Below is a small trained network, with its code and all its weights. Each question gives an input and a target symbol and asks what happens when units are switched off, that is, made to give their printed mean instead of their output.

import numpy as np


def w(rows, s, z=0):
    codes = np.array(rows[::2]) - 128.0
    scale = np.full(codes.shape[1], s)
    scale[-1] = z or s
    return codes * scale


def norm(h):
    return h / np.sqrt((h * h).mean(-1, keepdims=True) + 1e-5)


def f(y):
    return np.maximum(y, 0)


def softmax(a):
    e = np.exp(a - a.max(-1, keepdims=True))
    return e / e.sum(-1, keepdims=True)


def log_softmax(a):
    a = a - a.max(-1, keepdims=True)
    return a - np.log(np.exp(a).sum(-1, keepdims=True))


def net(x, mask):
    ids = ['βημπσψω'.index(c) for c in x.split()]
    T = len(ids)
    res = E[ids] + P[:T]
    r = norm(res)
    for j in range(2):
        rows = slice(2 * j, 2 * j + 2)
        q, k, v = (r @ M[0][rows].T for M in (Q, K, V))
        z = softmax(np.where(np.tri(T) > 0, q @ k.T / 2**0.5, -1e9)) @ v
        o = O[0][rows]
        res = res + np.where(mask[j], z, o[:, -1]) @ o[:, :-1]
    y = f(norm(res) @ A[0][:, :-1].T + A[0][:, -1])
    res = res + np.where(mask[2:18], y, B[0][:, -1]) @ B[0][:, :-1]
    return log_softmax(norm(res)[-1] @ U[:, :-1].T + U[:, -1])


Q, K, V, O, A, B = {}, {}, {}, {}, {}, {}
E = w([
[84,77,179,114,158,105,170,143,71,164,142],'β',
[189,100,95,119,156,9,166,47,163,92,75],'η',
[250,118,147,213,179,99,106,112,103,119,137],'μ',
[73,73,119,204,84,93,145,110,159,101,143],'π',
[104,116,146,69,51,84,108,91,121,53,161],'σ',
[104,127,175,164,107,165,184,108,214,165,95],'ψ',
[98,200,86,165,101,98,207,181,108,90,148],'ω',
],0.023)
P = w([
[159,83,44,99,88,112,134,128,53,239,255],'0',
[137,99,99,107,58,76,116,187,106,201,161],'1',
[154,136,120,138,60,61,111,167,118,182,93],'2',
[109,151,191,156,87,95,126,173,55,177,115],'3',
[119,178,194,161,100,113,139,123,80,116,99],'4',
[96,187,200,187,99,128,141,101,99,83,93],'5',
[74,233,227,207,113,159,143,113,72,68,81],'6',
],0.01)
Q[0] = w([
[107,76,41,84,160,193,165,152,138,167,72],'head 0',
[114,196,191,66,76,117,84,142,101,104,59],'head 0',
[160,199,132,86,215,150,105,155,221,216,133],'head 1',
[107,208,254,190,28,124,237,37,114,169,130],'head 1',
],0.0075)
K[0] = w([
[164,35,54,112,132,101,157,201,131,148,171],'head 0',
[165,29,170,136,132,165,110,95,148,133,118],'head 0',
[168,68,89,123,61,88,117,130,92,147,168],'head 1',
[116,205,195,150,118,149,168,135,115,1,76],'head 1',
],0.0093)
V[0] = w([
[47,44,109,234,67,58,74,75,136,23,114],'head 0',
[172,219,3,107,41,118,73,87,3,76,181],'head 0',
[180,16,183,63,255,101,81,4,115,168,38],'head 1',
[127,42,162,53,10,196,162,75,225,214,112],'head 1',
],0.0064)
O[0] = w([
[160,176,225,134,34,150,126,196,137,113,173,252],'head 0',
[124,148,94,161,124,48,66,85,22,84,167,60],'head 0',
[85,230,96,154,111,199,140,149,210,190,192,9],'head 1',
[207,160,142,137,130,194,132,11,64,169,117,204],'head 1',
],0.012,0.0038)
A[0] = w([
[192,183,156,90,44,131,108,163,125,165,150,128],'neuron 0',
[78,77,99,12,92,105,123,163,169,99,147,112],'neuron 1',
[149,186,108,139,151,75,64,143,153,102,107,127],'neuron 2',
[132,169,108,140,128,206,92,97,124,160,221,59],'neuron 3',
[90,117,134,128,170,174,163,144,129,134,169,153],'neuron 4',
[174,105,123,97,98,145,92,98,72,77,159,37],'neuron 5',
[144,192,179,44,127,133,135,69,101,135,112,96],'neuron 6',
[129,139,167,169,106,196,70,67,41,123,227,152],'neuron 7',
[123,105,169,140,101,105,100,124,108,32,202,80],'neuron 8',
[181,156,160,128,73,141,194,129,75,133,128,252],'neuron 9',
[132,61,138,98,96,110,115,175,73,120,165,236],'neuron 10',
[91,182,184,181,86,105,122,113,164,81,101,106],'neuron 11',
[29,181,165,89,112,53,193,162,107,102,106,190],'neuron 12',
[124,119,176,150,89,84,128,88,59,112,114,197],'neuron 13',
[176,142,164,139,126,214,171,79,94,131,109,136],'neuron 14',
[116,125,182,149,143,150,121,140,122,113,185,176],'neuron 15',
],0.011,0.0031)
B[0] = w([
[123,101,176,70,89,162,123,69,179,103,128,196],'neuron 0',
[138,132,16,143,175,94,131,82,28,85,155,142],'neuron 1',
[115,79,183,170,166,159,131,182,183,100,152,176],'neuron 2',
[112,190,63,93,214,44,204,129,47,2,107,146],'neuron 3',
[98,124,100,68,149,113,102,198,164,148,144,138],'neuron 4',
[87,135,159,151,146,167,98,212,141,104,125,166],'neuron 5',
[200,79,102,160,97,200,152,170,129,117,128,183],'neuron 6',
[198,82,52,72,115,161,158,79,112,196,114,203],'neuron 7',
[128,111,203,109,104,107,204,146,146,196,153,208],'neuron 8',
[74,168,137,122,104,66,150,101,54,186,69,250],'neuron 9',
[127,140,193,147,94,170,164,132,165,75,144,196],'neuron 10',
[175,50,109,89,195,146,105,108,109,189,126,192],'neuron 11',
[215,118,104,229,109,124,213,168,84,133,177,175],'neuron 12',
[125,153,75,137,135,136,170,73,47,148,60,225],'neuron 13',
[182,130,92,145,33,95,32,174,153,197,74,239],'neuron 14',
[143,121,75,143,119,144,113,127,176,171,151,173],'neuron 15',
],0.0087,0.013)
U = w([
[173,112,47,146,115,128,157,65,48,123,162,105],'β',
[111,134,253,159,72,176,120,143,183,97,136,175],'η',
[68,90,130,35,181,121,82,127,127,136,141,7],'μ',
[132,146,49,131,96,167,26,144,132,126,65,160],'π',
[58,241,157,121,163,136,125,62,147,86,146,158],'σ',
[124,101,74,179,148,216,105,142,163,80,213,133],'ψ',
[89,128,131,115,165,100,80,145,89,19,55,137],'ω',
],0.0074,0.002)

Each question gives the input, a string of symbols that net reads in full, and the target symbol t.
The units are the heads (2 rows each of Q, K, V and O) and the neurons (one row each of A and B). Each row of codes is followed by its name. A weight is (code - 128) times the scale printed after its matrix; where a second scale follows, it is the last column's (O, A, B and U).
mask holds one flag per unit, heads first, then neurons. A switched-off unit (its flag False) gives its mean, the last column of its rows in O or B, instead of its output. The means were averaged over made-up inputs and are rounded, as every weight is.
A unit's drop is (log p(t) with every unit on - log p(t) with that unit switched off) / (log p(t) with every unit on - log p(t) with every unit switched off).
The circuit of an input: a set's keep is (log p(t) with only the set's units on - log p(t) with every unit switched off) / (log p(t) with every unit on - log p(t) with every unit switched off). Starting from the 12 units with the biggest drops (on a tie, the unit counted first), units are removed one at a time, each time the one whose removal leaves the highest keep (on an exact tie, the one counted first), for as long as the keep stays at least 0.8.
circuit, biggest first: the units of the circuit, biggest drop first
k most important neurons: the k neurons with the biggest drops, biggest first
heads that matter: for each layer, one digit per head in row order, 1 if its drop is at least 0.15 and else 0, layers parted by /
drop when u is switched off: that unit's drop, to one decimal
input μ β μ μ ω μ, target ω: heads that matter : 01
input π σ ψ π ψ, target π: circuit, biggest first : head 1; neuron 14
input ψ μ μ ψ ψ σ, target π: 3 most important neurons : neuron 14; neuron 8; neuron 10
input μ μ μ σ ψ η β, target π: circuit, biggest first : head 1; neuron 14; neuron 8
input σ μ μ η, target ψ: circuit, biggest first : head 1; neuron 9; neuron 14
input ψ σ σ ψ η π η, target η: circuit, biggest first : head 0
input ψ μ ψ β ψ μ, target π: 3 most important neurons : neuron 14; neuron 8; neuron 10
input ω π μ μ ψ σ σ, target π: circuit, biggest first : head 1; head 0; neuron 14; neuron 10
input μ μ π ψ ψ ω η, target ω: heads that matter : 01
input μ μ μ ψ μ, target π: heads that matter : 10
input μ ω ψ, target ω: heads that matter : 01
input μ μ ψ μ ψ π, target π: heads that matter : 11
input μ μ μ η, target ψ: 3 most important neurons : neuron 9; neuron 2; neuron 13
input ψ β μ μ ψ η η, target π: 3 most important neurons : neuron 14; neuron 8; neuron 10
input μ π η, target η: most important neuron : neuron 2
input ψ ω π σ σ ψ π, target π: 2 most important neurons : neuron 14; neuron 12
input μ ω σ β, target ω: drop when head 1 is switched off : 1.5
input ω ω μ, target ω: drop when head 1 is switched off : 0.8
input μ μ ψ ω ψ, target ω: drop when head 1 is switched off : 0.9
